Below is a small trained network, with its code and all its weights. Each question gives an input and a target symbol and asks what happens when units are switched off, that is, made to give their printed mean instead of their output.

import numpy as np


def w(rows, s, z=0):
    codes = np.array(rows[::2]) - 128.0
    scale = np.full(codes.shape[1], s)
    scale[-1] = z or s
    return codes * scale


def norm(h):
    return h / np.sqrt((h * h).mean(-1, keepdims=True) + 1e-5)


def f(y):
    return y / 2 * (1 + np.tanh(0.7978845608 * (y + 0.044715 * y**3)))


def softmax(a):
    e = np.exp(a - a.max(-1, keepdims=True))
    return e / e.sum(-1, keepdims=True)


def log_softmax(a):
    a = a - a.max(-1, keepdims=True)
    return a - np.log(np.exp(a).sum(-1, keepdims=True))


def net(x, mask):
    ids = ['γδεζηθλξστψω'.index(c) for c in x.split()]
    T = len(ids)
    res = E[ids] + P[:T]
    r = norm(res)
    for j in range(3):
        rows = slice(3 * j, 3 * j + 3)
        q, k, v = (r @ M[0][rows].T for M in (Q, K, V))
        z = softmax(np.where(np.tri(T) > 0, q @ k.T / 3**0.5, -1e9)) @ v
        o = O[0][rows]
        res = res + np.where(mask[j], z, o[:, -1]) @ o[:, :-1]
    y = f(norm(res) @ A[0][:, :-1].T + A[0][:, -1])
    res = res + np.where(mask[3:19], y, B[0][:, -1]) @ B[0][:, :-1]
    return log_softmax(norm(res)[-1] @ U[:, :-1].T + U[:, -1])


Q, K, V, O, A, B = {}, {}, {}, {}, {}, {}
E = w([
[102,118,131,116,127,82,83,139,136],'γ',
[142,119,132,111,120,95,103,128,117],'δ',
[134,115,134,103,108,112,98,137,132],'ε',
[135,118,100,132,159,123,117,136,99],'ζ',
[116,104,123,126,121,100,92,153,115],'η',
[137,125,114,103,144,108,100,135,132],'θ',
[62,161,194,169,117,136,212,253,137],'λ',
[121,142,155,91,130,89,102,71,149],'ξ',
[120,120,113,139,179,99,110,101,108],'σ',
[92,94,112,171,130,110,101,78,87],'τ',
[166,151,112,99,121,154,137,68,101],'ψ',
[79,121,105,116,98,141,74,101,139],'ω',
],0.014)
P = w([
[142,73,204,111,167,179,170,132,137],'0',
[169,193,159,212,113,157,128,154,192],'1',
[125,209,210,174,158,196,112,143,155],'2',
[126,206,115,160,142,91,161,176,155],'3',
[52,128,147,4,187,122,116,194,52],'4',
[133,164,205,109,90,59,118,211,36],'5',
[167,48,225,157,230,217,87,254,181],'6',
],0.0071)
Q[0] = w([
[27,160,213,101,175,75,74,191,61],'h1',
[138,99,117,80,37,119,214,96,62],'h1',
[99,10,117,43,180,171,159,119,137],'h1',
[169,159,173,203,109,139,118,174,128],'h2',
[96,103,152,78,78,105,166,132,45],'h2',
[171,182,98,181,65,75,106,105,113],'h2',
[58,161,80,145,137,85,120,114,161],'h3',
[175,118,104,202,99,172,119,79,184],'h3',
[164,139,55,92,93,172,188,93,114],'h3',
],0.012)
K[0] = w([
[87,175,190,185,113,166,201,158,160],'h1',
[190,170,156,172,122,162,1,103,98],'h1',
[178,154,57,186,93,84,115,115,192],'h1',
[97,147,94,64,165,101,73,70,88],'h2',
[115,202,171,180,137,169,106,124,142],'h2',
[129,89,175,82,163,163,98,123,82],'h2',
[156,142,93,142,135,159,56,84,154],'h3',
[181,48,133,123,116,117,132,143,155],'h3',
[143,117,186,171,163,162,163,175,198],'h3',
],0.013)
V[0] = w([
[64,78,132,222,157,27,49,121,50],'h1',
[192,162,128,128,204,118,144,44,106],'h1',
[151,117,66,202,137,234,171,169,13],'h1',
[107,142,172,137,45,87,148,24,60],'h2',
[28,133,96,109,179,170,132,77,209],'h2',
[137,158,58,82,181,114,106,108,163],'h2',
[95,119,105,125,104,195,140,254,175],'h3',
[117,114,46,143,95,155,48,51,78],'h3',
[151,52,128,166,204,99,72,174,161],'h3',
],0.0091)
O[0] = w([
[124,179,49,43,61,76,182,43,189,162],'h1',
[35,199,198,120,228,176,186,89,107,93],'h1',
[150,2,184,85,123,95,199,161,212,74],'h1',
[139,90,108,29,102,210,212,131,65,43],'h2',
[66,97,89,56,203,114,20,93,104,135],'h2',
[39,135,162,144,146,112,121,128,119,102],'h2',
[141,126,69,116,134,147,103,227,224,5],'h3',
[68,93,147,200,89,175,109,50,99,85],'h3',
[76,74,89,138,132,67,163,115,140,254],'h3',
],0.0086,0.0041)
A[0] = w([
[127,230,161,145,130,146,227,110,120,67],'n1',
[178,85,191,212,97,118,63,171,66,92],'n2',
[179,45,149,86,185,43,207,172,159,71],'n3',
[117,40,146,195,49,168,72,128,79,2],'n4',
[160,19,198,148,145,72,127,76,140,67],'n5',
[211,132,185,79,109,141,93,243,155,123],'n6',
[222,113,112,211,92,149,40,109,164,34],'n7',
[159,46,132,125,82,204,101,188,167,83],'n8',
[181,12,66,146,124,138,120,129,130,15],'n9',
[174,154,133,179,48,120,183,147,131,113],'n10',
[122,176,95,221,210,135,54,158,93,229],'n11',
[187,77,66,78,85,77,95,60,150,206],'n12',
[111,150,187,163,77,128,85,39,84,164],'n13',
[36,178,204,97,253,152,171,62,50,94],'n14',
[220,205,119,139,153,171,157,179,151,86],'n15',
[144,7,149,174,158,81,150,121,193,110],'n16',
],0.008,0.0038)
B[0] = w([
[32,113,14,212,61,155,169,192,86,167],'n1',
[164,168,57,50,195,175,189,85,185,227],'n2',
[211,144,219,92,34,96,72,76,64,195],'n3',
[90,193,51,174,255,118,208,204,152,165],'n4',
[84,221,160,112,65,150,202,85,29,184],'n5',
[159,110,101,36,173,154,119,35,174,201],'n6',
[56,136,113,14,160,148,166,192,165,182],'n7',
[78,153,64,124,149,23,92,109,180,167],'n8',
[44,179,153,198,84,48,136,176,134,156],'n9',
[121,95,138,154,173,174,89,190,104,160],'n10',
[170,89,206,117,118,137,190,30,112,248],'n11',
[139,48,193,178,105,200,138,160,180,211],'n12',
[184,94,64,141,174,73,182,203,200,207],'n13',
[115,99,116,95,83,145,75,250,217,255],'n14',
[134,181,48,189,143,101,228,216,90,154],'n15',
[89,168,135,125,40,90,105,167,19,203],'n16',
],0.0072,0.0075)
U = w([
[126,160,208,206,195,88,90,95,180,164],'γ',
[92,155,89,207,87,132,205,177,82,164],'δ',
[201,175,94,87,226,156,189,96,150,116],'ε',
[114,63,216,130,145,210,136,195,128,220],'ζ',
[151,197,55,132,82,78,61,39,129,56],'η',
[2,155,100,81,149,112,123,151,211,6],'θ',
[140,141,126,114,124,115,143,148,131,83],'λ',
[77,196,127,97,130,188,54,116,47,208],'ξ',
[146,93,154,42,76,184,183,27,133,185],'σ',
[131,19,79,132,171,166,41,93,108,223],'τ',
[210,43,133,186,69,102,95,189,210,128],'ψ',
[99,172,241,143,26,90,151,110,80,74],'ω',
],0.0084,0.0021)

Each question gives the input, a string of symbols that net reads in full, and the target symbol t.
The units are the heads (3 rows each of Q, K, V and O) and the neurons (one row each of A and B). Each row of codes is followed by its name. A weight is (code - 128) times the scale printed after its matrix; where a second scale follows, it is the last column's (O, A, B and U).
mask holds one flag per unit, heads first, then neurons. A switched-off unit (its flag False) gives its mean, the last column of its rows in O or B, instead of its output. The means were averaged over made-up inputs and are rounded, as every weight is.
A unit's drop is (log p(t) with every unit on - log p(t) with that unit switched off) / (log p(t) with every unit on - log p(t) with every unit switched off).
The circuit of an input: a set's keep is (log p(t) with only the set's units on - log p(t) with every unit switched off) / (log p(t) with every unit on - log p(t) with every unit switched off). Starting from the 12 units with the biggest drops (on a tie, the unit counted first), units are removed one at a time, each time the one whose removal leaves the highest keep (on an exact tie, the one counted first), for as long as the keep stays at least 0.8.
units of the circuit, in order: the units of the circuit, biggest drop first
unit that matters most: the unit with the biggest drop
top k neurons: the k neurons with the biggest drops, biggest first
heads that matter: for each layer, one digit per head in row order, 1 if its drop is at least 0.15 and else 0, layers parted by /
drop of u: that unit's drop, to one decimal
input θ ζ ε η σ τ ψ, target ψ: heads that matter -> 100
input δ σ ε ε η ζ, target ε: unit that matters most -> h1
input θ σ ω, target γ: heads that matter -> 010
input σ ψ ζ η λ, target ψ: heads that matter -> 101
input ω ε γ σ η ζ, target η: heads that matter -> 100
input ε λ θ σ ψ σ, target ε: heads that matter -> 101
input δ δ ε ε ξ ψ θ, target ε: heads that matter -> 000
input σ γ ω ζ γ σ, target τ: heads that matter -> 010
input δ σ σ σ, target δ: heads that matter -> 010
input ω γ τ θ, target τ: heads that matter -> 010
input σ δ σ η η ζ, target θ: units of the circuit, in order -> h1; n14
input ψ ξ η ε, target ζ: heads that matter -> 100
input δ η δ ω σ ζ, target δ: units of the circuit, in order -> h1; h2; n1
input σ θ ε τ θ γ σ, target σ: heads that matter -> 100
input ξ η ε ε, target ξ: units of the circuit, in order -> h1
input σ σ ω θ ζ, target θ: heads that matter -> 100
input ω γ ψ ε, target τ: heads that matter -> 010
input ζ λ τ, target δ: units of the circuit, in order -> h1; n5; n4
input η ε ω η, target ψ: units of the circuit, in order -> h1; n12
input δ θ ε γ η γ ω, target η: units of the circuit, in order -> h1
input τ ζ ε η ψ θ, target ε: top 2 neurons -> n2; n13
input σ ζ λ, target ω: top 2 neurons -> n16; n3
input σ ζ δ θ δ θ, target δ: drop of h1 -> 1.6
input ζ τ η ζ, target ω: drop of h1 -> 0.7
input θ ζ γ ξ ψ, target ω: drop of h1 -> 0.5
